Below are the code and all the weights of a small trained network. Each question names an input and a class and asks about switching units off, where a switched-off unit gives its printed mean instead of its output.

import numpy as np


def w(rows, s, z=0):
    codes = np.array(rows[::2]) - 128.0
    scale = np.full(codes.shape[1], s)
    scale[-1] = z or s
    return codes * scale


def f(y):
    return np.maximum(y, 0)


def log_softmax(a):
    a = a - a.max(-1, keepdims=True)
    return a - np.log(np.exp(a).sum(-1, keepdims=True))


def net(x, mask):
    res = np.array(x, float).reshape(1, 8) / 4 @ E
    y = f(res @ A[0][:, :-1].T + A[0][:, -1])
    res = res + np.where(mask, y, B[0][:, -1]) @ B[0][:, :-1]
    return log_softmax(res[-1] @ U[:, :-1].T + U[:, -1])


A, B = {}, {}
E = w([
[170,177,90,207,60],'x0',
[106,143,124,108,178],'x1',
[98,159,254,166,117],'x2',
[93,91,108,147,116],'x3',
[118,205,114,92,118],'x4',
[143,100,138,50,130],'x5',
[240,151,160,128,145],'x6',
[145,64,100,136,190],'x7',
],0.013)
A[0] = w([
[214,88,154,92,159,115],'n1',
[167,90,34,106,110,92],'n2',
[121,102,215,158,206,184],'n3',
[146,75,96,206,141,94],'n4',
[127,144,175,135,22,232],'n5',
[61,174,97,116,212,73],'n6',
[190,192,142,104,90,84],'n7',
[51,115,143,148,33,109],'n8',
[143,99,65,81,180,79],'n9',
[215,172,125,119,101,172],'n10',
[63,185,123,115,155,102],'n11',
[61,88,164,156,93,199],'n12',
[132,111,6,106,177,180],'n13',
[157,44,108,198,156,195],'n14',
[86,175,81,158,223,254],'n15',
[187,118,205,57,217,136],'n16',
[86,109,193,89,106,218],'n17',
[78,115,50,123,140,207],'n18',
[176,170,138,126,69,109],'n19',
[100,199,153,98,170,248],'n20',
[186,140,56,193,150,92],'n21',
[86,199,113,90,228,155],'n22',
[149,128,33,68,108,206],'n23',
[166,89,147,125,189,157],'n24',
],0.012,0.0049)
B[0] = w([
[172,171,109,92,199,211],'n1',
[94,73,8,87,65,219],'n2',
[178,76,201,142,198,231],'n3',
[177,121,57,240,202,197],'n4',
[149,255,132,109,149,237],'n5',
[102,60,194,178,30,188],'n6',
[230,188,114,30,76,216],'n7',
[13,249,171,158,112,202],'n8',
[116,84,87,82,131,205],'n9',
[212,133,99,95,92,236],'n10',
[79,105,205,146,31,182],'n11',
[61,184,139,195,183,203],'n12',
[52,28,39,101,69,253],'n13',
[163,116,59,201,217,227],'n14',
[190,35,163,191,79,218],'n15',
[137,50,190,23,178,247],'n16',
[80,169,219,83,171,212],'n17',
[91,96,94,143,68,217],'n18',
[196,233,94,118,131,209],'n19',
[125,114,211,102,72,221],'n20',
[164,114,63,164,117,221],'n21',
[156,29,216,137,53,212],'n22',
[60,144,20,26,63,238],'n23',
[131,72,134,107,177,197],'n24',
],0.0091,0.013)
U = w([
[135,81,195,47,219,5],'0',
[161,77,79,254,206,122],'1',
[224,218,112,63,83,161],'2',
[58,80,6,75,82,131],'3',
[19,234,183,148,138,248],'4',
[108,79,183,131,48,22],'5',
],0.0098,0.0025)

Each question gives the input, the list of numbers given to net, and the class t.
The units are the neurons (one row each of A and B). Each row of codes is followed by its name. A weight is (code - 128) times the scale printed after its matrix; where a second scale follows, it is the last column's (A, B and U).
mask holds one flag per neuron, in row order. A switched-off neuron (its flag False) gives its mean, the last column of its row in B, instead of its output. The means were averaged over made-up inputs and are rounded, as every weight is.
A unit's drop is (log p(t) with every unit on - log p(t) with that unit switched off) / (log p(t) with every unit on - log p(t) with every unit switched off).
The circuit of an input: a set's keep is (log p(t) with only the set's units on - log p(t) with every unit switched off) / (log p(t) with every unit on - log p(t) with every unit switched off). Starting from the 12 units with the biggest drops (on a tie, the unit counted first), units are removed one at a time, each time the one whose removal leaves the highest keep (on an exact tie, the one counted first), for as long as the keep stays at least 0.8.
units of the circuit, in order: the units of the circuit, biggest drop first
top k neurons: the k neurons with the biggest drops, biggest first
drop when u is switched off: that unit's drop, to one decimal
input [-1,-4,2,-8,-1,-1,7,4], class 0: units of the circuit, in order : [n16]
input [-1,-7,8,4,-8,6,8,-6], class 0: top 4 neurons : [n16; n3; n17; n23]
input [5,7,-7,7,5,5,7,-7], class 3: top 2 neurons : [n23; n13]
input [-7,8,-5,5,2,-7,-1,-3], class 5: units of the circuit, in order : [n22; n6]
input [-6,6,5,5,2,6,-5,-1], class 5: top 3 neurons : [n6; n11; n22]
input [7,-3,-7,3,3,8,7,-1], class 3: top 2 neurons : [n2; n23]
input [-5,1,-2,4,-3,-1,4,5], class 1: top 3 neurons : [n14; n4; n17]
input [-7,-2,6,6,-7,0,-1,-3], class 4: top 2 neurons : [n12; n8]
input [-3,1,-6,-8,1,-3,4,-3], class 3: top 3 neurons : [n13; n5; n23]
input [5,8,2,5,2,-5,-3,1], class 5: drop when n15 is switched off : 0.6
input [-1,1,5,-5,6,8,4,1], class 0: drop when n16 is switched off : 1.7
input [-1,8,0,-3,-2,7,-1,-7], class 0: drop when n16 is switched off : 0.3
